K_592: [ 38   4  13 -22 -16 -30  14 -18  12 -33 -23 -22  -3  -8 -12  -3 -25  -1
  -6  -1 -17   6 -41  -6  28 -12  15   5  12 -32 -10  -8]
K_619: [-50   8  -2  23  33  20  38  33 -16  12  36  21  15   2  38  -3  41  21
  38  38  17  -2  17   6 -34  17 -24  38  17  41  10  17]
K_173: [-51  41 -36 -22  69 -17  28  60 -15 -70  63   7  44 -25   7 -26  71  77
  42  73   5   7 -69   2 -35  30 -33  48  75  42   5  -1]
K_769: [ 38   4  -8 -22 -16 -30  14 -18  12 -33 -23 -22  -3  -8 -12  -3 -25  -1
  -6  -1 -17   5 -41  -6  28 -12  15   5  12 -32 -10  -8]
K_78: [ 33  12 -15 -24  -4 -35  18 -12  10 -52 -13  13   6 -14   4  -8 -14  14
   6  11 -17   5 -57  -6  25  -9  13  12  28 -27  -9  -9]
K_346: [-46  -3   8  27  23  33 -11  24 -15  37  26  24   5  10  18   3  31   5
   5   6  22  -5  41   3 -33  16 -20  -3 -12  39  10  25]
K_372: [-15 -39  40  25 -33  59 -40 -19  -4  -4 -20  26 -34  34  -4  28 -20 -60
 -29 -57  21 -13 114   5 -11  -4   0 -46 -78  15   9  11]
K_364: [ 12   9 -10 -11   3 -19  10   6   4 -33   0 -10   6  -8  10  -6  -1  13
   6  12 -10   4 -34  -3   9  -1   5  12  19 -11  -5  -5]
K_525: [-15 -39  40  25 -33  59 -40 -19  -4 107 -20  26 -34  34 -62  28 -20 -60
 -29 -57  21 -13 114   5 -11  -5 -11 -46 -78  15   9  11]
all K_619: [17]
21 23 26 29 32
[ 38   4  13 -22 -16 -30  14 -18  12 -33 -23 -22  -3  -8 -12  -3 -25  -1
  -6  -1 -17   6 -41  -6  28 -12  15   5  12 -32 -10  -8]
K_592
all K_769: [14]
7
all K_364: [6]
8 13 19
all K_372: [-4]
9 10 15 26

K_619: [ -2 -30  -8  -1 -19 -10 -21  -8 -17 -21]
K_132: [ 54  29  29  29 -24  31  29  15 -20  15]
K_346: [  54   29  125   62  -24   31    3   53  -20 -118]
K_769: [ 54  29 125  62 -24  14   3  53  28  16]
K_592: [  1  -2 -21   3  14  13  -1   1  17  25]
K_525: [ -2 -30  -8  -2  61 -10 -21 -22 -17 -21]
after: [61]
[-10]
[  54   29  125   62  -24   31    3   53  -20 -118]
K_346
all K_132: [29]
2 3 4 7
after: [13]
[-1]

K_824: [-50  60 -44 -35 -17]
K_592: [ -3 -34  54 -14 -70]
K_364: [-62 -62  53  53  53]
K_769: [ 13   8 -25  25 -62]
K_132: [ 53 -40 -70  -5  -5]
K_173: [-33 -34 -74  52 -70]
K_619: [-56  17  31  35  95]
all K_364: [53]
3 4 5
all K_619: [17]
2

K_525: [  14 -106  -43  -57   32  -51  -27    8   -6   78   28  -74   18   67
  -90]
K_769: [-59 -22  29  -1  77  53 -16   2  17  72  79   0  74   5 -82]
K_592: [-15 -58 -20 -64  16  77 -88 -35 -88  74  55  15 -26  77 -41]
K_824: [-82  21  44  41 -18  62  -3 -26 -45 -19 -31 -35 -25 -40 -38]
after: [16]
[77]
after: [-57]
[32]
all K_592: [77]
6 14
all K_592: [-20]
3
after: [29]
[-1]

K_173: [ -15  -10    1    4  -50  -55    1  -12  -46  -14    6   26  -16   53
    1    2   -8    7   22    5    7   -5   33  -16    0  -11  -16    8
  -14  -23   57  -16    0    4  -10   48    8  -71    1  -12 -103   -2
   38   14   12  -16  -12   -5   13  -17    1 -124  -16   -5  -16    0]
K_824: [-15 -10   1   4  31  24   1 -36  13 -14   6 -51 -16 -31  22  28  -8   7
  22   5   7  -5  27   8   0 -11 -16   8 -14  23 -42 -16 -27   4 -10 -24
   8  79  27 -12  70  -2 -72  14  12  51 -12  -5  13  11  11  87 -16  -5
 -32   0]
K_346: [-15 -10   1   4  29  24  14 -36  13 -27   6 -51 -16  -8  22  28  -8   7
  22   5   7  -5  33  18   0 -11 -16   8 -14   5 -42 -16 -27   4 -10 -27
 -36  19   6 -12  50  -2 -72  14  12  51 -12  -5  13  11 -30  50 -16  -5
  16   0]
K_372: [-15 -10   1   4 -28 -69   1  13 -33 -14   6  63 -16  44  22 -17  -8   7
  19   5   7  -5  33 -13   0 -11 -16   8 -14 -37  24 -16  19   4 -10  23
   8 -56   6 -12 -63  -2 104  -7  12 -55 -12 -13  13  11  11 -81 -16  -5
  16   0]
K_238: [-15 -10   1   4  43  24   1 -36  29 -14   6 -51 -16 -27  22  28   8   7
  22   5   7  -5   8   8   0 -11  16   8 -14  23 -52 -16 -27   6 -10 -76
  42  67   6 -12  97 -25 -72  14  12  51 -12  -5  13  24  11 116 -16   9
 -34   0]
K_132: [-15 -10   1   4  21 -53 -24  23 -26 -14   6  58 -16   0  22  13  -8   7
  -5   5   7  -5   6 -31   0 -11 -16   8 -14 -54  -1 -16 -15   4 -10  23
   8  19   6 -12  -9  -2 122 -13  12 -32 -12  -5  13  11  83 -19 -16  -5
  16   0]
K_592: [-15 -10   1   4  29  24 -23 -36  13 -14   6 -37 -13  -8  22  28  -8   7
 -40   5   7  40 -23  -2   0 -11 -16   8 -14  23 -42 -16 -27   4  23 -38
  94  19   6 -12  50 -27  -1  -4  12  13 -12  -5  13  11  37  50 -16  -5
   7   0]
K_364: [-15 -10   1   4  21 -53 -24  23 -26 -14   6  58 -16   0  22  28  -8   7
  24   5   7  -5   6 -31   0 -11 -16   8 -14 -54  -1 -16 -15   4 -10  23
   8  19   6 -12  -9  -2 122 -13  12 -32 -12  -5  13  11  83  -9 -16  -5
  16   0]
K_619: [ -15  -10    1    4   29   54   30  -36   13  -14    6  -63  -16  -13
   22   28   -8    7   26    5    7   -5   33   42    0  -11  -16    8
  -14   31  -42  -16  -27    4  -10   23  -26   19    6  -12   50   -2
 -118   32   12   62  -12   -5   13   11  -62   50  -16   -5   16    0]
K_525: [-15 -10   1   4  11  24  21 -36  13 -14   6 -51 -16 -17  22  28  -8 -28
  22   5   7 -10  43   8   0 -11 -16   8 -14  23 -26 -16 -27  -6 -10  53
 -49 -38 -50 -12 -17  12 -72  14  12  51 -12  -5  13   9 -72 -31 -16  -5
  60   0]
K_78: [ -15  -10    1    4   29   64    1  -36   47  -14    6  -55  -16  -29
   22   28   -8    7   22    5    7   -5   33    8    0  -11  -16    8
  -14   54  -42  -16  -27    4  -10   23    8   19    6  -12   59   -2
 -101   14   12   51  -12   -5   13   11  -19   72  -16   -5   16    0]
all K_346: [-27]
10 33 36
after: [87]
[-16]
after: [-25]
[-72]
all K_173: [-16]
13 24 27 32 46 53 55
all K_364: [-26]
9
after: [40]
[-23]

K_132: [ 26  12   8  54   1 -30  16  38 -37  32 -21 -13  13 -30  11  15 -30 -26
  30  39  13  19  27  -5  -3 -30  47 -39  29 -16  37  25 -44   9 -42  53
 -38  23  48 -26 -45 -18  33 -53  27 -54  -7  24 -44 -14   3  -4  57  37
  10 -10  18  -1 -13]
K_592: [ 19  25  10  58   8 -44  -5  54 -33  20 -11  -5  11 -25   9   1 -45 -32
  -3  19   0  15  39  -6  -8 -32  36 -43   9 -47  40  22 -26  19 -58  59
 -47  30  36  -8 -23 -30  25 -53  16 -64   3  32 -36 -18  10   5  41  43
  -1   1  -8 -21  -9]
K_78: [ 22  31  -2  74  11 -33   6  42  -3  -3   8  20 -10 -16  37   1 -58 -44
 -18  22   0  22  52 -54   9 -36  27 -22  11 -27  13 -15 -15  11 -43  55
   0  19   3 -25  -7 -32  10 -32  27 -61   0  30 -30 -14   7   7  34  22
   0   0 -33 -30  -5]
K_346: [ 23   2 -11  53   9 -43 -17  45 -15  13 -19 -28 -16 -27 -14  14 -19 -32
   9  16  18  23  20 -23 -26 -35  43 -28 -13 -37  50  57 -75  14 -68  59
 -52  58  65 -31 -18 -15  27 -58   5 -36   2  22 -41 -24 -15  11  19  37
   2   7  13  -4 -15]
K_525: [  9  16  26  55  21 -49  33  47 -67  60 -28  -6  52 -45   3  -5 -59 -28
  34  45  20  27  19  29  27 -27  54 -24  40 -16   8  10 -26  26 -46  32
  -6   4  40  11 -94   8  43 -60  15 -90  -7  32 -46   9  22   5  94  59
  16 -16 -12 -19 -19]
K_769: [ 14  33  18  64  19 -49  -5  48 -44  28 -10  -7  16 -16   8  -8 -54 -36
 -20  19  -5  31  46   1 -16 -27  42 -37  13 -58  39  -4 -22  12 -62  49
 -36  21  23   2 -28 -37  20 -60   3 -87  -8  39 -33 -19  22  10  44  42
  -5 -12 -22 -31 -15]
K_364: [  6  26 -24  67  -3 -51   9  51 -11  16  -1   8 -12 -26  18  22 -47 -20
  14  33  42  39  54 -20  -2 -28  17 -48  34 -35  88  44 -33  21 -32  45
 -38  35  42 -40   4 -14  41 -45  28 -51 -25  29 -24  12   9  14  32  32
  23   0  11 -19  -3]
K_619: [ -7  19 -13  71   9 -52  25  49 -23  60 -23   2  23 -50  10  11 -65 -53
  16  48  50  39  32 -37  49 -33  36  -6  14  -2  20  32 -32  42 -45  38
  19  24  49 -15 -52   1  65 -54  16 -83 -16  50 -27  29   5  32  52  48
   1 -21 -21 -43 -28]
[ 19  25  10  58   8 -44  -5  54 -33  20 -11  -5  11 -25   9   1 -45 -32
  -3  19   0  15  39  -6  -8 -32  36 -43   9 -47  40  22 -26  19 -58  59
 -47  30  36  -8 -23 -30  25 -53  16 -64   3  32 -36 -18  10   5  41  43
  -1   1  -8 -21  -9]
K_592
after: [-62]
[49]

K_238: [ 9  9 -3  9  9]
K_592: [46 10 16 -5 77]
K_132: [ 32  44   8 -27 -24]
K_173: [ 41  -4  25 -12  50]
all K_238: [9]
1 2 4 5
after: [10]
[16]
all K_132: [-27]
4
after: [-4]
[25]

K_619: [ -18 -105  -66  100   17   40  -19  -29]
K_525: [-85  82   4 -20  46  10  46  -1]
K_824: [-14  56  51 -49 -86  38  21  41]
K_769: [ 74 -71 -71  18  74  67  74  18]
after: [-49]
[-86]
after: [4]
[-20]
all K_525: [82]
2
all K_769: [18]
4 8
after: [-86]
[38]

